Below is a small trained network, with its code and all its weights. Each question gives an input and a class and asks what happens when units are switched off, that is, made to give their printed mean instead of their output.

import numpy as np


def w(rows, s, z=0):
    codes = np.array(rows[::2]) - 128.0
    scale = np.full(codes.shape[1], s)
    scale[-1] = z or s
    return codes * scale


def norm(h):
    return h / np.sqrt((h * h).mean(-1, keepdims=True) + 1e-5)


def f(y):
    return y / 2 * (1 + np.tanh(0.7978845608 * (y + 0.044715 * y**3)))


def log_softmax(a):
    a = a - a.max(-1, keepdims=True)
    return a - np.log(np.exp(a).sum(-1, keepdims=True))


def net(x, mask):
    res = np.array(x, float).reshape(1, 6) / 4 @ E
    u = 0
    for l in range(3):
        y = f(norm(res) @ A[l][:, :-1].T + A[l][:, -1])
        res = res + np.where(mask[u : u + 13], y, B[l][:, -1]) @ B[l][:, :-1]
        u += 13
    return log_softmax(norm(res)[-1] @ U[:, :-1].T + U[:, -1])


A, B = {}, {}
E = w([
[126,130,130],'x0',
[67,221,164],'x1',
[155,125,220],'x2',
[2,25,164],'x3',
[129,130,128],'x4',
[127,128,125],'x5',
],0.009)
A[0] = w([
[80,68,116,80],'0.n0',
[155,134,205,92],'0.n1',
[150,151,209,113],'0.n2',
[193,76,225,119],'0.n3',
[157,122,197,82],'0.n4',
[104,136,47,67],'0.n5',
[182,134,107,60],'0.n6',
[158,121,193,51],'0.n7',
[69,163,165,2],'0.n8',
[136,161,127,102],'0.n9',
[164,122,203,75],'0.n10',
[93,96,122,93],'0.n11',
[108,112,6,71],'0.n12',
],0.015,0.0081)
B[0] = w([
[110,194,248,199],'0.n0',
[88,120,13,177],'0.n1',
[109,82,9,207],'0.n2',
[69,178,8,252],'0.n3',
[66,163,18,157],'0.n4',
[64,189,17,152],'0.n5',
[152,96,217,154],'0.n6',
[69,192,38,134],'0.n7',
[216,175,101,136],'0.n8',
[144,81,125,136],'0.n9',
[60,173,2,163],'0.n10',
[115,195,220,151],'0.n11',
[40,215,43,214],'0.n12',
],0.0074,0.0042)
A[1] = w([
[129,123,133,1],'1.n0',
[98,104,88,53],'1.n1',
[105,123,140,53],'1.n2',
[161,52,89,60],'1.n3',
[96,244,192,8],'1.n4',
[163,132,57,231],'1.n5',
[128,128,128,128],'1.n6',
[86,252,114,192],'1.n7',
[177,18,113,182],'1.n8',
[184,93,224,84],'1.n9',
[73,71,138,52],'1.n10',
[120,169,166,98],'1.n11',
[183,178,182,222],'1.n12',
],0.011,0.0049)
B[1] = w([
[144,241,46,107],'1.n0',
[127,137,154,131],'1.n1',
[153,223,111,116],'1.n2',
[136,103,117,125],'1.n3',
[172,43,1,148],'1.n4',
[98,98,221,233],'1.n5',
[128,128,128,128],'1.n6',
[158,29,109,255],'1.n7',
[80,68,74,144],'1.n8',
[85,167,45,135],'1.n9',
[104,184,172,137],'1.n10',
[137,103,98,130],'1.n11',
[109,67,184,173],'1.n12',
],0.0081,0.0079)
A[2] = w([
[138,78,122,108],'2.n0',
[176,117,217,139],'2.n1',
[222,162,170,109],'2.n2',
[191,249,74,137],'2.n3',
[176,222,114,156],'2.n4',
[146,48,157,83],'2.n5',
[128,123,129,120],'2.n6',
[203,151,92,110],'2.n7',
[177,167,123,88],'2.n8',
[242,154,58,124],'2.n9',
[193,165,132,127],'2.n10',
[102,204,209,154],'2.n11',
[89,39,149,254],'2.n12',
],0.012,0.006)
B[2] = w([
[146,144,137,146],'2.n0',
[161,242,171,151],'2.n1',
[139,96,253,142],'2.n2',
[1,174,112,132],'2.n3',
[45,121,170,124],'2.n4',
[151,203,151,155],'2.n5',
[128,126,130,128],'2.n6',
[76,65,140,138],'2.n7',
[100,106,155,121],'2.n8',
[39,32,122,160],'2.n9',
[88,73,197,130],'2.n10',
[218,80,120,134],'2.n11',
[226,152,110,254],'2.n12',
],0.009,0.012)
U = w([
[45,108,86,122],'0',
[152,130,124,185],'1',
[106,101,236,125],'2',
[154,136,116,169],'3',
[200,79,98,79],'4',
[152,137,117,155],'5',
[129,205,129,42],'6',
[62,251,178,5],'7',
],0.021,0.019)

Each question gives the input, the list of numbers given to net, and the class t.
The units are the neurons (one row each of A and B). Each row of codes is followed by its name. A weight is (code - 128) times the scale printed after its matrix; where a second scale follows, it is the last column's (A, B and U).
mask holds one flag per neuron, layer by layer. A switched-off neuron (its flag False) gives its mean, the last column of its row in B, instead of its output. The means were averaged over made-up inputs and are rounded, as every weight is.
A unit's drop is (log p(t) with every unit on - log p(t) with that unit switched off) / (log p(t) with every unit on - log p(t) with every unit switched off).
The circuit of an input: a set's keep is (log p(t) with only the set's units on - log p(t) with every unit switched off) / (log p(t) with every unit on - log p(t) with every unit switched off). Starting from the 12 units with the biggest drops (on a tie, the unit counted first), units are removed one at a time, each time the one whose removal leaves the highest keep (on an exact tie, the one counted first), for as long as the keep stays at least 0.8.
circuit, biggest first: the units of the circuit, biggest drop first
most important unit: the unit with the biggest drop
k most important neurons: the k neurons with the biggest drops, biggest first
top k neurons in layer l: the k neurons of layer l with the biggest drops, biggest first
drop of u: that unit's drop, to one decimal
input [-1,2,-6,8,7,-3], class 2: 2 most important neurons : [0.n3 0.n0]
input [3,-3,4,2,4,2], class 0: circuit, biggest first : [0.n3]
input [-5,8,-3,-7,4,8], class 4: circuit, biggest first : [1.n7 1.n4]
input [5,7,1,7,8,-1], class 3: top 4 neurons in layer 2 : [2.n12 2.n11 2.n9 2.n2]
input [-5,4,-1,5,4,5], class 1: top 2 neurons in layer 1 : [1.n5 1.n4]
input [-5,8,-8,-3,4,-8], class 0: 2 most important neurons : [0.n5 2.n12]
input [6,-7,-1,-7,-3,5], class 2: top 2 neurons in layer 1 : [1.n7 1.n4]
input [3,0,-8,-2,6,2], class 0: 2 most important neurons : [0.n12 2.n12]
input [-1,-5,5,-3,-5,1], class 0: top 2 neurons in layer 0 : [0.n3 0.n10]
input [-4,-5,-6,-7,-1,-4], class 2: top 2 neurons in layer 0 : [0.n3 0.n2]
input [-7,8,0,6,-2,0], class 4: top 2 neurons in layer 2 : [2.n12 2.n11]
input [-6,7,-4,-7,1,-5], class 2: drop of 2.n9 : 0.1
input [-6,6,8,5,-3,-3], class 0: drop of 1.n9 : 0.0
input [6,-6,4,-8,7,0], class 2: most important unit : 1.n7
input [-4,7,-6,5,-6,6], class 4: drop of 0.n2 : 0.2
input [8,6,4,6,2,-3], class 1: top 2 neurons in layer 2 : [2.n12 2.n9]
input [-3,6,2,6,6,-8], class 5: top 2 neurons in layer 1 : [1.n5 1.n4]
